Here is a tiny trained network, its code and every weight. The questions are about switching its units off for an input and a class, where a switched-off unit gives its printed mean instead of its output.

import numpy as np


def w(rows, s, z=0):
    codes = np.array(rows[::2]) - 128.0
    scale = np.full(codes.shape[1], s)
    scale[-1] = z or s
    return codes * scale


def norm(h):
    return h / np.sqrt((h * h).mean(-1, keepdims=True) + 1e-5)


def f(y):
    return y / 2 * (1 + np.tanh(0.7978845608 * (y + 0.044715 * y**3)))


def log_softmax(a):
    a = a - a.max(-1, keepdims=True)
    return a - np.log(np.exp(a).sum(-1, keepdims=True))


def net(x, mask):
    res = np.array(x, float).reshape(1, 4) / 4 @ E
    u = 0
    for l in range(4):
        y = f(norm(res) @ A[l][:, :-1].T + A[l][:, -1])
        res = res + np.where(mask[u : u + 9], y, B[l][:, -1]) @ B[l][:, :-1]
        u += 9
    return log_softmax(norm(res)[-1] @ U[:, :-1].T + U[:, -1])


A, B = {}, {}
E = w([
[123,113,125,120],'x0',
[34,246,113,40],'x1',
[53,99,3,200],'x2',
[117,113,129,112],'x3',
],0.0066)
A[0] = w([
[58,213,115,66,170],'L0N0',
[122,147,110,153,153],'L0N1',
[71,92,89,149,64],'L0N2',
[114,129,143,140,110],'L0N3',
[93,121,113,64,2],'L0N4',
[144,155,253,114,111],'L0N5',
[182,33,109,154,83],'L0N6',
[102,192,100,106,94],'L0N7',
[82,103,78,154,28],'L0N8',
],0.0073,0.0038)
B[0] = w([
[167,52,219,247,253],'L0N0',
[155,96,138,139,146],'L0N1',
[198,123,116,77,146],'L0N2',
[125,128,125,121,121],'L0N3',
[95,129,155,175,111],'L0N4',
[235,159,10,52,205],'L0N5',
[108,156,221,254,189],'L0N6',
[135,105,162,201,159],'L0N7',
[178,119,117,80,139],'L0N8',
],0.0048,0.0045)
A[1] = w([
[121,137,95,131,46],'L1N0',
[40,234,139,69,162],'L1N1',
[15,254,151,108,84],'L1N2',
[94,94,150,87,160],'L1N3',
[93,132,97,125,18],'L1N4',
[92,60,47,79,2],'L1N5',
[88,99,52,176,128],'L1N6',
[56,199,112,68,75],'L1N7',
[69,88,123,191,127],'L1N8',
],0.007,0.0038)
B[1] = w([
[133,90,127,98,88],'L1N0',
[225,4,164,207,191],'L1N1',
[181,16,163,254,188],'L1N2',
[182,136,95,156,131],'L1N3',
[157,111,110,124,87],'L1N4',
[129,96,141,69,117],'L1N5',
[212,175,119,50,254],'L1N6',
[212,25,114,170,123],'L1N7',
[196,212,139,82,250],'L1N8',
],0.0062,0.0026)
A[2] = w([
[82,141,192,74,64],'L2N0',
[182,157,156,230,190],'L2N1',
[70,105,23,159,86],'L2N2',
[86,119,53,164,27],'L2N3',
[94,136,119,91,5],'L2N4',
[173,90,86,67,161],'L2N5',
[63,125,41,172,97],'L2N6',
[161,3,155,172,53],'L2N7',
[134,121,128,137,61],'L2N8',
],0.0073,0.0028)
B[2] = w([
[218,136,122,147,114],'L2N0',
[19,167,111,111,254],'L2N1',
[254,139,113,57,137],'L2N2',
[228,149,127,110,122],'L2N3',
[141,75,216,163,106],'L2N4',
[84,220,136,136,162],'L2N5',
[216,144,86,99,133],'L2N6',
[40,137,138,161,189],'L2N7',
[132,122,142,128,119],'L2N8',
],0.0057,0.0062)
A[3] = w([
[87,98,91,124,52],'L3N0',
[124,128,128,127,112],'L3N1',
[121,131,140,124,145],'L3N2',
[219,172,81,72,149],'L3N3',
[157,1,161,175,4],'L3N4',
[100,214,125,124,216],'L3N5',
[51,99,118,101,75],'L3N6',
[128,163,135,139,134],'L3N7',
[95,166,157,202,143],'L3N8',
],0.009,0.0029)
B[3] = w([
[174,165,77,147,114],'L3N0',
[131,125,138,128,124],'L3N1',
[128,89,108,110,136],'L3N2',
[45,149,132,3,253],'L3N3',
[14,90,145,162,158],'L3N4',
[73,76,122,77,223],'L3N5',
[149,126,152,87,123],'L3N6',
[109,85,92,112,150],'L3N7',
[35,97,132,99,226],'L3N8',
],0.0058,0.0054)
U = w([
[104,127,135,103,201],'0',
[111,123,136,108,197],'1',
[130,85,150,202,3],'2',
[252,163,113,84,85],'3',
],0.015,0.0038)

Each question gives the input, the list of numbers given to net, and the class t.
The units are the neurons (one row each of A and B). Each row of codes is followed by its name. A weight is (code - 128) times the scale printed after its matrix; where a second scale follows, it is the last column's (A, B and U).
mask holds one flag per neuron, layer by layer. A switched-off neuron (its flag False) gives its mean, the last column of its row in B, instead of its output. The means were averaged over made-up inputs and are rounded, as every weight is.
A unit's drop is (log p(t) with every unit on - log p(t) with that unit switched off) / (log p(t) with every unit on - log p(t) with every unit switched off).
The circuit of an input: a set's keep is (log p(t) with only the set's units on - log p(t) with every unit switched off) / (log p(t) with every unit on - log p(t) with every unit switched off). Starting from the 12 units with the biggest drops (on a tie, the unit counted first), units are removed one at a time, each time the one whose removal leaves the highest keep (on an exact tie, the one counted first), for as long as the keep stays at least 0.8.
units of the circuit, in order: the units of the circuit, biggest drop first
top k neurons: the k neurons with the biggest drops, biggest first
k most important neurons of layer l: the k neurons of layer l with the biggest drops, biggest first
drop when u is switched off: that unit's drop, to one decimal
input [-5,8,-6,-4], class 2: top 3 neurons => (L1N1 L1N2 L3N3)
input [2,-4,5,1], class 3: units of the circuit, in order => (L0N0 L3N8 L2N2 L2N6)
input [5,-6,7,2], class 3: top neuron => (L0N0)
input [6,8,7,2], class 2: units of the circuit, in order => (L1N2 L1N1 L3N3)
input [7,8,4,2], class 2: units of the circuit, in order => (L1N2 L1N1)
input [2,4,-3,-2], class 2: units of the circuit, in order => (L3N3 L1N1)
input [1,6,-6,-5], class 2: units of the circuit, in order => (L1N1 L1N2 L3N3 L1N6)
input [6,7,-7,2], class 2: top 2 neurons => (L1N1 L1N2)
input [-2,0,3,2], class 3: 2 most important neurons of layer 2 => (L2N1 L2N7)
input [5,6,7,-3], class 3: top 3 neurons => (L0N6 L2N2 L3N8)
input [4,7,6,5], class 2: top 2 neurons => (L1N2 L1N1)
input [-4,-7,8,-2], class 3: 2 most important neurons of layer 2 => (L2N2 L2N6)
input [-3,6,0,5], class 2: 2 most important neurons of layer 1 => (L1N2 L1N1)
input [7,8,5,4], class 2: most important neuron of layer 1 => (L1N2)
input [-3,7,-5,-4], class 2: 2 most important neurons of layer 1 => (L1N1 L1N2)
input [0,4,6,4], class 3: 2 most important neurons of layer 3 => (L3N8 L3N4)
input [0,-1,5,-4], class 3: drop when L1N6 is switched off => -0.2
input [1,-1,5,-2], class 3: drop when L1N6 is switched off => -0.2
